Below are the code and all the weights of a small trained network. Each question names an input and a target symbol and asks about switching units off, where a switched-off unit gives its printed mean instead of its output.

import numpy as np


def w(rows, s, z=0):
    codes = np.array(rows[::2]) - 128.0
    scale = np.full(codes.shape[1], s)
    scale[-1] = z or s
    return codes * scale


def f(y):
    return np.maximum(y, 0)


def softmax(a):
    e = np.exp(a - a.max(-1, keepdims=True))
    return e / e.sum(-1, keepdims=True)


def log_softmax(a):
    a = a - a.max(-1, keepdims=True)
    return a - np.log(np.exp(a).sum(-1, keepdims=True))


def net(x, mask):
    ids = ['αβεθλμστω'.index(c) for c in x.split()]
    T = len(ids)
    res = E[ids] + P[:T]
    r = res
    for j in range(3):
        rows = slice(3 * j, 3 * j + 3)
        q, k, v = (r @ M[0][rows].T for M in (Q, K, V))
        z = softmax(np.where(np.tri(T) > 0, q @ k.T / 3**0.5, -1e9)) @ v
        o = O[0][rows]
        res = res + np.where(mask[j], z, o[:, -1]) @ o[:, :-1]
    y = f(res @ A[0][:, :-1].T + A[0][:, -1])
    res = res + np.where(mask[3:7], y, B[0][:, -1]) @ B[0][:, :-1]
    return log_softmax(res[-1] @ U[:, :-1].T + U[:, -1])


Q, K, V, O, A, B = {}, {}, {}, {}, {}, {}
E = w([
[64,193,121,149],'α',
[90,133,91,140],'β',
[34,215,65,193],'ε',
[195,126,161,87],'θ',
[13,250,158,160],'λ',
[106,144,149,66],'μ',
[121,189,162,131],'σ',
[91,194,52,117],'τ',
[155,102,34,77],'ω',
],0.011)
P = w([
[92,33,90,74],'0',
[137,205,115,18],'1',
[109,127,203,137],'2',
[193,133,89,195],'3',
[149,213,111,10],'4',
[145,117,203,156],'5',
[212,174,95,223],'6',
[160,216,109,2],'7',
[103,131,141,158],'8',
],0.016)
Q[0] = w([
[64,177,122,69],'H0',
[168,210,78,98],'H0',
[111,157,119,26],'H0',
[121,202,138,43],'H1',
[221,180,27,137],'H1',
[198,146,122,2],'H1',
[146,23,167,136],'H2',
[59,121,127,188],'H2',
[49,90,122,15],'H2',
],0.011)
K[0] = w([
[67,116,88,102],'H0',
[115,96,143,162],'H0',
[96,88,128,91],'H0',
[7,103,95,75],'H1',
[113,129,50,145],'H1',
[90,114,87,64],'H1',
[95,60,154,124],'H2',
[83,126,130,189],'H2',
[57,115,83,74],'H2',
],0.014)
V[0] = w([
[206,172,56,84],'H0',
[140,103,104,252],'H0',
[238,5,96,112],'H0',
[116,143,47,191],'H1',
[111,52,170,179],'H1',
[171,233,148,128],'H1',
[87,182,115,119],'H2',
[64,95,116,115],'H2',
[35,101,38,115],'H2',
],0.012)
O[0] = w([
[75,8,99,131,225],'H0',
[215,140,134,91,1],'H0',
[120,126,90,211,203],'H0',
[184,58,154,107,207],'H1',
[214,178,108,126,39],'H1',
[106,141,197,156,33],'H1',
[122,99,128,145,243],'H2',
[174,121,158,141,106],'H2',
[175,118,197,117,234],'H2',
],0.013,0.0046)
A[0] = w([
[111,164,151,142,118],'N0',
[74,249,93,114,116],'N1',
[112,142,110,177,1],'N2',
[201,149,58,146,7],'N3',
],0.015,0.004)
B[0] = w([
[157,51,77,115,162],'N0',
[208,22,159,152,254],'N1',
[2,248,188,133,163],'N2',
[88,216,223,242,251],'N3',
],0.0081,0.0082)
U = w([
[85,179,238,124,147],'α',
[115,68,136,113,114],'β',
[180,181,214,204,47],'ε',
[109,192,72,176,74],'θ',
[179,88,75,202,2],'λ',
[160,171,86,120,243],'μ',
[138,141,2,90,193],'σ',
[148,205,136,99,218],'τ',
[182,131,146,106,115],'ω',
],0.0084,0.0063)

Each question gives the input, a string of symbols that net reads in full, and the target symbol t.
The units are the heads (3 rows each of Q, K, V and O) and the neurons (one row each of A and B). Each row of codes is followed by its name. A weight is (code - 128) times the scale printed after its matrix; where a second scale follows, it is the last column's (O, A, B and U).
mask holds one flag per unit, heads first, then neurons. A switched-off unit (its flag False) gives its mean, the last column of its rows in O or B, instead of its output. The means were averaged over made-up inputs and are rounded, as every weight is.
A unit's drop is (log p(t) with every unit on - log p(t) with that unit switched off) / (log p(t) with every unit on - log p(t) with every unit switched off).
The circuit of an input: a set's keep is (log p(t) with only the set's units on - log p(t) with every unit switched off) / (log p(t) with every unit on - log p(t) with every unit switched off). Starting from all 7 units, units are removed one at a time, each time the one whose removal leaves the highest keep (on an exact tie, the one counted first), for as long as the keep stays at least 0.8.
circuit, biggest first: the units of the circuit, biggest drop first
most important unit: the unit with the biggest drop
k most important neurons: the k neurons with the biggest drops, biggest first
heads that matter: for each layer, one digit per head in row order, 1 if its drop is at least 0.15 and else 0, layers parted by /
input σ ω ε ε σ ω θ μ, target β: 3 most important neurons => [N1 N3 N0]
input ω τ θ ω α α, target β: most important unit => N3
input β ω ω σ μ, target ε: heads that matter => 110
input ε β λ ω τ β β ω, target τ: heads that matter => 110
input ε σ ω, target α: circuit, biggest first => [H1 H0]
input λ ε μ α τ α θ ε, target ω: circuit, biggest first => [H0 N1]
input σ θ ω ω τ ε ω λ, target β: heads that matter => 010
input ε ω τ ω β τ ω τ ε, target β: circuit, biggest first => [H0 N3]
input τ ω ω μ μ, target σ: circuit, biggest first => [H1 N3]
input α β β λ ω θ ε, target ω: heads that matter => 110
input ω ω τ ω ω, target θ: circuit, biggest first => [H0 N3 H1]
input τ β ε ω β τ β τ, target σ: heads that matter => 011
input λ λ σ θ λ, target ω: circuit, biggest first => [N1 H0 N3]
input β ω σ λ α ε ω λ, target ε: circuit, biggest first => [H0 H1 N3 N1]
input β λ μ σ ω λ θ ε ε, target β: heads that matter => 101
input β β σ β τ, target ε: heads that matter => 110
input μ β ε β θ ω τ μ, target λ: circuit, biggest first => [N1 H1 H0]
input σ β ω σ τ σ ω τ, target β: most important neuron => [N1]
input σ ω β β, target ε: circuit, biggest first => [H0 N3]
input β μ ε λ β, target ε: circuit, biggest first => [N3 H0 H1]
input τ λ β σ μ μ θ, target θ: heads that matter => 001
input θ ε β τ, target β: 2 most important neurons => [N3 N2]
input τ σ ω σ λ σ, target β: heads that matter => 111
input μ β ω τ ω μ μ ω, target λ: circuit, biggest first => [N1 H0 H1]
input σ ω μ θ θ, target β: 2 most important neurons => [N1 N3]
input β ω λ β ε, target ε: circuit, biggest first => [H0 N3 H1 N1]
